Here is a tiny trained network, its code and every weight. The questions are about switching its units off for an input and a class, where a switched-off unit gives its printed mean instead of its output.

import numpy as np


def w(rows, s, z=0):
    codes = np.array(rows[::2]) - 128.0
    scale = np.full(codes.shape[1], s)
    scale[-1] = z or s
    return codes * scale


def f(y):
    return np.maximum(y, 0)


def log_softmax(a):
    a = a - a.max(-1, keepdims=True)
    return a - np.log(np.exp(a).sum(-1, keepdims=True))


def net(x, mask):
    res = np.array(x, float).reshape(1, 4) / 4 @ E
    y = f(res @ A[0][:, :-1].T + A[0][:, -1])
    res = res + np.where(mask, y, B[0][:, -1]) @ B[0][:, :-1]
    return log_softmax(res[-1] @ U[:, :-1].T + U[:, -1])


A, B = {}, {}
E = w([
[188,163,161,20,171,56],'x0',
[25,198,185,157,144,78],'x1',
[170,92,226,180,189,161],'x2',
[142,67,156,172,77,2],'x3',
],0.007)
A[0] = w([
[200,49,72,129,128,173,109],'n1',
[82,91,109,218,86,186,107],'n2',
[115,169,112,96,138,182,37],'n3',
[52,153,155,174,134,132,96],'n4',
[124,163,127,89,171,172,72],'n5',
[125,160,134,113,161,181,65],'n6',
[134,65,157,155,86,42,128],'n7',
[90,169,34,74,34,104,137],'n8',
[194,76,117,125,105,163,116],'n9',
[180,89,66,111,98,148,160],'n10',
[123,169,120,109,169,185,30],'n11',
[119,173,97,96,131,170,93],'n12',
[109,146,117,138,159,189,60],'n13',
[63,186,160,166,137,113,40],'n14',
[178,85,77,122,116,157,107],'n15',
[171,103,184,179,222,146,2],'n16',
[125,167,126,71,181,177,111],'n17',
[85,180,2,68,40,86,190],'n18',
[140,61,163,145,57,37,147],'n19',
[61,184,150,174,155,109,63],'n20',
[176,44,80,131,113,172,106],'n21',
[96,95,112,226,93,183,101],'n22',
[155,87,196,161,195,151,25],'n23',
[186,65,107,111,104,165,78],'n24',
[119,170,120,105,163,187,2],'n25',
[191,192,185,26,198,64,168],'n26',
[123,166,127,110,148,200,7],'n27',
],0.0069,0.00079)
B[0] = w([
[83,198,190,85,127,89,217],'n1',
[93,69,35,31,127,44,239],'n2',
[183,132,125,171,81,155,178],'n3',
[93,179,156,53,127,53,197],'n4',
[183,138,94,156,82,132,181],'n5',
[200,133,112,183,68,131,178],'n6',
[218,154,111,210,29,171,207],'n7',
[107,55,195,191,230,219,215],'n8',
[92,201,195,97,148,89,193],'n9',
[93,191,204,112,160,105,196],'n10',
[196,153,104,176,56,150,183],'n11',
[175,114,123,173,90,166,179],'n12',
[176,115,80,153,65,119,182],'n13',
[91,202,192,82,120,71,193],'n14',
[83,185,190,96,140,91,188],'n15',
[111,75,139,169,201,201,209],'n16',
[179,126,94,153,73,136,196],'n17',
[102,64,193,207,225,222,234],'n18',
[228,150,102,213,34,175,216],'n19',
[94,199,186,83,114,70,196],'n20',
[90,193,178,71,127,73,208],'n21',
[78,64,14,50,129,38,235],'n22',
[106,67,139,166,206,201,203],'n23',
[87,222,192,85,117,83,193],'n24',
[181,148,107,167,77,142,182],'n25',
[98,33,3,41,128,68,255],'n26',
[178,145,104,168,70,134,185],'n27',
],0.0054,0.0053)
U = w([
[205,155,108,216,17,137,73],'0',
[80,247,218,64,145,85,4],'1',
[106,29,14,42,142,84,234],'2',
[113,44,183,207,254,188,222],'3',
],0.0094,0.00041)

Each question gives the input, the list of numbers given to net, and the class t.
The units are the neurons (one row each of A and B). Each row of codes is followed by its name. A weight is (code - 128) times the scale printed after its matrix; where a second scale follows, it is the last column's (A, B and U).
mask holds one flag per neuron, in row order. A switched-off neuron (its flag False) gives its mean, the last column of its row in B, instead of its output. The means were averaged over made-up inputs and are rounded, as every weight is.
A unit's drop is (log p(t) with every unit on - log p(t) with that unit switched off) / (log p(t) with every unit on - log p(t) with every unit switched off).
The circuit of an input: a set's keep is (log p(t) with only the set's units on - log p(t) with every unit switched off) / (log p(t) with every unit on - log p(t) with every unit switched off). Starting from the 12 units with the biggest drops (on a tie, the unit counted first), units are removed one at a time, each time the one whose removal leaves the highest keep (on an exact tie, the one counted first), for as long as the keep stays at least 0.8.
circuit, biggest first: the units of the circuit, biggest drop first
most important unit: the unit with the biggest drop
k most important neurons: the k neurons with the biggest drops, biggest first
drop when u is switched off: that unit's drop, to one decimal
input [1,-8,2,-6], class 1: most important unit : n1
input [-8,5,3,4], class 2: circuit, biggest first : [n22, n2]
input [4,-6,-4,6], class 0: 2 most important neurons : [n19, n7]
input [3,-5,-7,4], class 3: circuit, biggest first : [n18, n8]
input [6,6,8,0], class 3: circuit, biggest first : [n16, n23]
input [-8,-1,-5,-2], class 2: 2 most important neurons : [n2, n22]
input [-8,2,-2,6], class 2: 2 most important neurons : [n2, n22]
input [4,5,-6,2], class 3: 2 most important neurons : [n18, n8]
input [8,1,8,2], class 2: 2 most important neurons : [n26, n18]
input [-7,-8,5,3], class 1: drop when n1 is switched off : 0.1
input [6,3,-4,-1], class 2: drop when n26 is switched off : 0.7
input [8,1,-3,0], class 2: drop when n18 is switched off : 0.0
input [-8,2,-4,3], class 2: 2 most important neurons : [n2, n22]
input [-7,-1,-8,-7], class 3: circuit, biggest first : [n18]
